Here is a tiny trained network, its code and every weight. The questions are about switching its units off for an input and a class, where a switched-off unit gives its printed mean instead of its output.

import numpy as np


def w(rows, s, z=0):
    codes = np.array(rows[::2]) - 128.0
    scale = np.full(codes.shape[1], s)
    scale[-1] = z or s
    return codes * scale


def norm(h):
    return h / np.sqrt((h * h).mean(-1, keepdims=True) + 1e-5)


def f(y):
    return y / 2 * (1 + np.tanh(0.7978845608 * (y + 0.044715 * y**3)))


def log_softmax(a):
    a = a - a.max(-1, keepdims=True)
    return a - np.log(np.exp(a).sum(-1, keepdims=True))


def net(x, mask):
    res = np.array(x, float).reshape(1, 8) / 4 @ E
    u = 0
    for l in range(2):
        y = f(norm(res) @ A[l][:, :-1].T + A[l][:, -1])
        res = res + np.where(mask[u : u + 11], y, B[l][:, -1]) @ B[l][:, :-1]
        u += 11
    return log_softmax(norm(res)[-1] @ U[:, :-1].T + U[:, -1])


A, B = {}, {}
E = w([
[81,87,175,198],'x0',
[43,46,120,121],'x1',
[71,208,42,113],'x2',
[130,101,70,252],'x3',
[122,81,164,87],'x4',
[183,60,110,148],'x5',
[164,49,23,110],'x6',
[148,59,147,82],'x7',
],0.0042)
A[0] = w([
[1,160,138,61,143],'0.n0',
[20,200,185,193,254],'0.n1',
[222,132,106,121,205],'0.n2',
[70,156,152,121,152],'0.n3',
[132,202,167,124,100],'0.n4',
[103,86,157,117,47],'0.n5',
[55,75,197,251,186],'0.n6',
[167,199,67,79,134],'0.n7',
[227,202,77,50,195],'0.n8',
[168,67,74,182,158],'0.n9',
[6,52,113,2,112],'0.n10',
],0.0072,0.0021)
B[0] = w([
[255,169,25,150,206],'0.n0',
[219,133,184,114,254],'0.n1',
[201,192,59,125,169],'0.n2',
[163,113,101,130,160],'0.n3',
[128,103,171,130,159],'0.n4',
[169,63,147,79,126],'0.n5',
[203,96,159,140,231],'0.n6',
[150,171,147,120,173],'0.n7',
[171,165,138,133,208],'0.n8',
[74,186,137,197,176],'0.n9',
[135,171,57,102,216],'0.n10',
],0.0067,0.0046)
A[1] = w([
[197,157,117,193,223],'1.n0',
[127,94,103,136,107],'1.n1',
[192,145,164,158,227],'1.n2',
[168,228,133,2,97],'1.n3',
[149,165,185,162,223],'1.n4',
[171,53,83,72,226],'1.n5',
[117,250,142,167,97],'1.n6',
[108,58,151,57,203],'1.n7',
[142,77,76,178,67],'1.n8',
[76,79,152,40,137],'1.n9',
[93,110,132,112,6],'1.n10',
],0.0079,0.0018)
B[1] = w([
[135,198,47,127,253],'1.n0',
[65,113,104,136,125],'1.n1',
[125,100,19,127,235],'1.n2',
[108,140,51,160,253],'1.n3',
[231,124,126,88,199],'1.n4',
[98,176,62,108,179],'1.n5',
[231,96,102,15,195],'1.n6',
[152,87,46,81,140],'1.n7',
[11,113,117,170,143],'1.n8',
[65,94,94,1,125],'1.n9',
[104,49,145,136,103],'1.n10',
],0.0055)
U = w([
[53,139,221,139,4],'0',
[51,55,124,55,144],'1',
[154,52,189,130,98],'2',
[14,174,93,135,129],'3',
[146,166,236,131,48],'4',
[28,170,183,115,1],'5',
[215,223,57,128,199],'6',
[25,97,132,251,159],'7',
],0.012,0.0068)

Each question gives the input, the list of numbers given to net, and the class t.
The units are the neurons (one row each of A and B). Each row of codes is followed by its name. A weight is (code - 128) times the scale printed after its matrix; where a second scale follows, it is the last column's (A, B and U).
mask holds one flag per neuron, layer by layer. A switched-off neuron (its flag False) gives its mean, the last column of its row in B, instead of its output. The means were averaged over made-up inputs and are rounded, as every weight is.
A unit's drop is (log p(t) with every unit on - log p(t) with that unit switched off) / (log p(t) with every unit on - log p(t) with every unit switched off).
The circuit of an input: a set's keep is (log p(t) with only the set's units on - log p(t) with every unit switched off) / (log p(t) with every unit on - log p(t) with every unit switched off). Starting from the 12 units with the biggest drops (on a tie, the unit counted first), units are removed one at a time, each time the one whose removal leaves the highest keep (on an exact tie, the one counted first), for as long as the keep stays at least 0.8.
units of the circuit, in order: the units of the circuit, biggest drop first
most important unit: the unit with the biggest drop
k most important neurons of layer l: the k neurons of layer l with the biggest drops, biggest first
drop when u is switched off: that unit's drop, to one decimal
input [5,1,-7,-2,1,-3,-1,4], class 2: most important unit : 0.n6
input [0,8,-8,8,3,0,-2,8], class 7: units of the circuit, in order : [1.n6, 0.n1]
input [1,-7,-7,-2,3,1,-8,0], class 4: units of the circuit, in order : [0.n0, 0.n10]
input [-2,-4,-7,0,6,-4,3,8], class 1: units of the circuit, in order : [0.n0, 0.n1, 1.n9, 0.n6]
input [-5,5,-6,-4,3,-8,-3,8], class 1: units of the circuit, in order : [1.n9, 0.n1]
input [3,3,-5,8,4,8,2,3], class 7: 2 most important neurons of layer 0 : [0.n9, 0.n1]
input [-8,1,4,6,5,-3,6,7], class 3: 3 most important neurons of layer 0 : [0.n1, 0.n0, 0.n6]
input [5,-2,-6,-1,4,8,1,8], class 1: 3 most important neurons of layer 0 : [0.n1, 0.n0, 0.n8]
input [-1,4,-7,6,0,-2,0,-5], class 2: 3 most important neurons of layer 0 : [0.n6, 0.n0, 0.n10]
input [-6,3,-8,-3,-3,7,3,3], class 1: 2 most important neurons of layer 0 : [0.n0, 0.n1]
input [2,7,6,4,-3,-5,6,-7], class 7: 2 most important neurons of layer 1 : [1.n8, 1.n4]
input [-2,0,8,0,8,-1,7,7], class 3: 2 most important neurons of layer 1 : [1.n4, 1.n6]
input [-3,2,-8,-6,6,3,0,-1], class 1: 2 most important neurons of layer 0 : [0.n0, 0.n1]
input [4,4,-6,-6,-6,2,7,-6], class 7: most important unit : 0.n9
input [-6,0,-5,-2,4,3,-8,6], class 1: 2 most important neurons of layer 0 : [0.n0, 0.n1]
input [2,0,-1,-3,5,1,-3,4], class 1: 2 most important neurons of layer 1 : [1.n9, 1.n0]
input [1,5,-6,2,1,-7,-3,-3], class 2: 2 most important neurons of layer 0 : [0.n6, 0.n2]
input [-4,2,-8,-8,8,5,3,6], class 1: 2 most important neurons of layer 0 : [0.n0, 0.n1]
input [1,3,-8,0,8,2,-1,-6], class 1: drop when 0.n1 is switched off : 0.2
input [-4,-2,8,5,7,7,7,4], class 3: drop when 1.n4 is switched off : 0.2
input [8,3,-5,-3,-4,-5,1,2], class 2: most important unit : 0.n2
input [4,6,-8,0,1,-5,-3,-5], class 2: drop when 0.n1 is switched off : -0.1
